Below are the code and all the weights of a small trained network. Each question names an input and a target symbol and asks about switching units off, where a switched-off unit gives its printed mean instead of its output.

import numpy as np


def w(rows, s, z=0):
    codes = np.array(rows[::2]) - 128.0
    scale = np.full(codes.shape[1], s)
    scale[-1] = z or s
    return codes * scale


def f(y):
    return np.maximum(y, 0)


def softmax(a):
    e = np.exp(a - a.max(-1, keepdims=True))
    return e / e.sum(-1, keepdims=True)


def log_softmax(a):
    a = a - a.max(-1, keepdims=True)
    return a - np.log(np.exp(a).sum(-1, keepdims=True))


def net(x, mask):
    ids = ['αβγεζηθλξπτφω'.index(c) for c in x.split()]
    T = len(ids)
    res = E[ids] + P[:T]
    r = res
    for j in range(2):
        rows = slice(3 * j, 3 * j + 3)
        q, k, v = (r @ M[0][rows].T for M in (Q, K, V))
        z = softmax(np.where(np.tri(T) > 0, q @ k.T / 3**0.5, -1e9)) @ v
        o = O[0][rows]
        res = res + np.where(mask[j], z, o[:, -1]) @ o[:, :-1]
    y = f(res @ A[0][:, :-1].T + A[0][:, -1])
    res = res + np.where(mask[2:14], y, B[0][:, -1]) @ B[0][:, :-1]
    return log_softmax(res[-1] @ U[:, :-1].T + U[:, -1])


Q, K, V, O, A, B = {}, {}, {}, {}, {}, {}
E = w([
[111,164,188],'α',
[148,152,222],'β',
[149,96,111],'γ',
[54,63,88],'ε',
[137,9,81],'ζ',
[84,129,100],'η',
[148,163,96],'θ',
[209,232,153],'λ',
[147,43,70],'ξ',
[82,83,223],'π',
[132,12,82],'τ',
[185,49,64],'φ',
[53,73,125],'ω',
],0.015)
P = w([
[213,1,114],'0',
[208,17,157],'1',
[202,38,174],'2',
[192,64,185],'3',
[181,87,197],'4',
[172,99,210],'5',
[162,117,216],'6',
[148,136,235],'7',
[139,145,242],'8',
[122,158,248],'9',
[152,120,212],'10',
],0.0046)
Q[0] = w([
[82,151,56],'head 1',
[91,254,75],'head 1',
[93,222,57],'head 1',
[249,110,93],'head 2',
[53,99,137],'head 2',
[183,53,248],'head 2',
],0.0098)
K[0] = w([
[128,83,56],'head 1',
[239,35,117],'head 1',
[184,87,85],'head 1',
[193,129,191],'head 2',
[83,88,133],'head 2',
[110,193,250],'head 2',
],0.014)
V[0] = w([
[28,43,128],'head 1',
[17,67,107],'head 1',
[225,93,1],'head 1',
[96,95,141],'head 2',
[168,193,7],'head 2',
[176,133,150],'head 2',
],0.0097)
O[0] = w([
[29,75,184,160],'head 1',
[47,102,163,101],'head 1',
[68,165,9,189],'head 1',
[195,132,93,144],'head 2',
[50,210,139,2],'head 2',
[178,171,92,197],'head 2',
],0.011,0.0043)
A[0] = w([
[35,123,120,91],'neuron 1',
[172,84,126,155],'neuron 2',
[202,39,130,210],'neuron 3',
[200,255,91,139],'neuron 4',
[218,120,233,99],'neuron 5',
[2,137,177,146],'neuron 6',
[155,114,41,151],'neuron 7',
[164,126,226,3],'neuron 8',
[74,51,160,96],'neuron 9',
[96,108,146,177],'neuron 10',
[117,162,211,65],'neuron 11',
[199,154,104,117],'neuron 12',
],0.0091,0.0072)
B[0] = w([
[145,86,102,149],'neuron 1',
[77,158,175,189],'neuron 2',
[60,239,157,250],'neuron 3',
[7,196,215,174],'neuron 4',
[195,92,49,213],'neuron 5',
[29,78,254,145],'neuron 6',
[170,160,68,194],'neuron 7',
[152,109,59,161],'neuron 8',
[207,84,107,163],'neuron 9',
[36,115,150,146],'neuron 10',
[42,232,120,134],'neuron 11',
[62,173,160,167],'neuron 12',
],0.0075,0.02)
U = w([
[117,107,96,15],'α',
[130,88,50,37],'β',
[143,128,107,2],'γ',
[106,110,151,150],'ε',
[101,205,180,3],'ζ',
[221,59,128,183],'η',
[91,135,129,132],'θ',
[112,137,207,97],'λ',
[102,118,104,63],'ξ',
[155,139,100,90],'π',
[201,127,11,33],'τ',
[210,199,150,129],'φ',
[109,172,107,254],'ω',
],0.012,0.0092)

Each question gives the input, a string of symbols that net reads in full, and the target symbol t.
The units are the heads (3 rows each of Q, K, V and O) and the neurons (one row each of A and B). Each row of codes is followed by its name. A weight is (code - 128) times the scale printed after its matrix; where a second scale follows, it is the last column's (O, A, B and U).
mask holds one flag per unit, heads first, then neurons. A switched-off unit (its flag False) gives its mean, the last column of its rows in O or B, instead of its output. The means were averaged over made-up inputs and are rounded, as every weight is.
A unit's drop is (log p(t) with every unit on - log p(t) with that unit switched off) / (log p(t) with every unit on - log p(t) with every unit switched off).
The circuit of an input: a set's keep is (log p(t) with only the set's units on - log p(t) with every unit switched off) / (log p(t) with every unit on - log p(t) with every unit switched off). Starting from the 12 units with the biggest drops (on a tie, the unit counted first), units are removed one at a time, each time the one whose removal leaves the highest keep (on an exact tie, the one counted first), for as long as the keep stays at least 0.8.
units of the circuit, in order: the units of the circuit, biggest drop first
k most important neurons: the k neurons with the biggest drops, biggest first
heads that matter: for each layer, one digit per head in row order, 1 if its drop is at least 0.15 and else 0, layers parted by /
input φ ξ φ ξ φ π τ τ, target η: heads that matter => 11
input ξ γ π φ φ φ, target η: units of the circuit, in order => head 1; head 2
input λ φ γ φ ξ θ θ γ ξ ζ λ, target ζ: units of the circuit, in order => neuron 4; head 2
input γ ξ φ γ θ ω φ τ, target λ: units of the circuit, in order => head 1; neuron 6
input β φ φ φ φ θ ε λ γ, target ζ: units of the circuit, in order => head 1; neuron 4; neuron 12; head 2
input β φ λ φ β ξ φ τ, target φ: units of the circuit, in order => head 1
input ξ γ φ φ φ ξ φ, target τ: units of the circuit, in order => head 1; neuron 4
input γ ξ ω φ ξ φ φ, target λ: units of the circuit, in order => head 1; neuron 6
input φ φ ζ φ, target τ: units of the circuit, in order => head 1; neuron 4; neuron 7
input θ ω θ φ φ φ φ φ φ β γ, target φ: heads that matter => 10
input φ ξ λ φ φ π ξ φ φ π ξ, target η: 3 most important neurons => neuron 5; neuron 9; neuron 4
input φ ξ φ θ α φ, target φ: heads that matter => 10
input φ φ ω ξ ξ φ φ φ ξ, target λ: heads that matter => 10
input η φ φ π ξ ζ, target η: units of the circuit, in order => head 2
input φ θ λ φ τ τ ξ φ τ φ ζ, target ζ: 3 most important neurons => neuron 4; neuron 5; neuron 12
input φ θ φ φ λ ε θ ω ξ, target λ: units of the circuit, in order => head 1; neuron 5; neuron 7
input ε γ ζ, target ε: units of the circuit, in order => head 1; neuron 6; neuron 9
input φ π φ φ ξ τ θ τ φ ε, target ε: 2 most important neurons => neuron 6; neuron 3
input π β γ θ γ φ π γ, target η: 2 most important neurons => neuron 5; neuron 4
input φ ω θ λ φ φ γ ω γ φ φ, target λ: heads that matter => 11
input φ φ π θ θ φ π, target η: heads that matter => 11
input ε φ φ φ, target ε: 2 most important neurons => neuron 6; neuron 3
